Below is a small trained network, with its code and all its weights. Each question gives an input and a class and asks what happens when units are switched off, that is, made to give their printed mean instead of their output.

import numpy as np


def w(rows, s, z=0):
    codes = np.array(rows[::2]) - 128.0
    scale = np.full(codes.shape[1], s)
    scale[-1] = z or s
    return codes * scale


def f(y):
    return y / 2 * (1 + np.tanh(0.7978845608 * (y + 0.044715 * y**3)))


def log_softmax(a):
    a = a - a.max(-1, keepdims=True)
    return a - np.log(np.exp(a).sum(-1, keepdims=True))


def net(x, mask):
    res = np.array(x, float).reshape(1, 8) / 4 @ E
    y = f(res @ A[0][:, :-1].T + A[0][:, -1])
    res = res + np.where(mask, y, B[0][:, -1]) @ B[0][:, :-1]
    return log_softmax(res[-1] @ U[:, :-1].T + U[:, -1])


A, B = {}, {}
E = w([
[129,126,130],'x0',
[15,218,196],'x1',
[128,129,129],'x2',
[128,124,130],'x3',
[126,127,131],'x4',
[125,132,123],'x5',
[129,128,128],'x6',
[224,254,108],'x7',
],0.0077)
A[0] = w([
[51,149,102,103],'n0',
[121,153,218,90],'n1',
[72,179,150,120],'n2',
[108,158,194,94],'n3',
[41,179,247,126],'n4',
[185,195,105,87],'n5',
[96,73,181,110],'n6',
[83,202,183,83],'n7',
[92,138,81,247],'n8',
[164,235,127,100],'n9',
[125,136,160,71],'n10',
[99,43,184,87],'n11',
[199,181,121,142],'n12',
[190,167,166,98],'n13',
[130,117,1,89],'n14',
[150,103,51,103],'n15',
],0.011,0.013)
B[0] = w([
[134,87,65,141],'n0',
[169,34,52,135],'n1',
[207,63,117,161],'n2',
[157,27,33,137],'n3',
[189,115,125,206],'n4',
[51,37,86,156],'n5',
[58,184,57,152],'n6',
[154,30,122,158],'n7',
[168,254,205,248],'n8',
[41,112,110,177],'n9',
[121,13,59,116],'n10',
[62,131,106,157],'n11',
[72,115,164,182],'n12',
[82,100,99,143],'n13',
[144,50,124,138],'n14',
[179,61,122,144],'n15',
],0.0088,0.012)
U = w([
[246,77,11,27],'0',
[149,165,178,254],'1',
[2,126,66,14],'2',
[158,166,188,178],'3',
[164,166,194,124],'4',
[173,200,127,175],'5',
[176,193,136,147],'6',
],0.012,0.0053)

Each question gives the input, the list of numbers given to net, and the class t.
The units are the neurons (one row each of A and B). Each row of codes is followed by its name. A weight is (code - 128) times the scale printed after its matrix; where a second scale follows, it is the last column's (A, B and U).
mask holds one flag per neuron, in row order. A switched-off neuron (its flag False) gives its mean, the last column of its row in B, instead of its output. The means were averaged over made-up inputs and are rounded, as every weight is.
A unit's drop is (log p(t) with every unit on - log p(t) with that unit switched off) / (log p(t) with every unit on - log p(t) with every unit switched off).
The circuit of an input: a set's keep is (log p(t) with only the set's units on - log p(t) with every unit switched off) / (log p(t) with every unit on - log p(t) with every unit switched off). Starting from the 12 units with the biggest drops (on a tie, the unit counted first), units are removed one at a time, each time the one whose removal leaves the highest keep (on an exact tie, the one counted first), for as long as the keep stays at least 0.8.
units of the circuit, in order: the units of the circuit, biggest drop first
unit that matters most: the unit with the biggest drop
top k neurons: the k neurons with the biggest drops, biggest first
drop when u is switched off: that unit's drop, to one decimal
input [0,-6,3,-7,3,-6,-6,-7], class 2: top 2 neurons : (n11, n6)
input [2,8,5,8,1,7,4,-6], class 0: unit that matters most : n4
input [-1,-7,5,1,-1,-6,-4,-8], class 2: top 2 neurons : (n11, n6)
input [-1,-6,2,1,-3,2,3,8], class 2: units of the circuit, in order : (n5, n12, n9)
input [2,-1,-5,-5,-3,-5,-5,6], class 2: units of the circuit, in order : (n5, n9, n4)
input [-4,3,-4,8,4,-1,5,8], class 2: units of the circuit, in order : (n9, n5)
input [-2,4,-7,-4,-7,0,2,8], class 2: units of the circuit, in order : (n9, n5)
input [-4,-6,4,4,2,1,6,8], class 2: units of the circuit, in order : (n5, n12, n9)
input [4,5,-4,7,8,-4,-2,-6], class 5: top 2 neurons : (n4, n9)
input [5,-3,2,5,6,0,2,7], class 2: top 2 neurons : (n5, n9)
input [4,1,6,-4,-6,1,-4,8], class 2: drop when n9 is switched off : 0.2
input [7,5,-5,-4,-7,2,-5,-5], class 5: drop when n4 is switched off : 0.1
input [-4,6,1,4,-2,5,6,-1], class 0: drop when n4 is switched off : 0.2
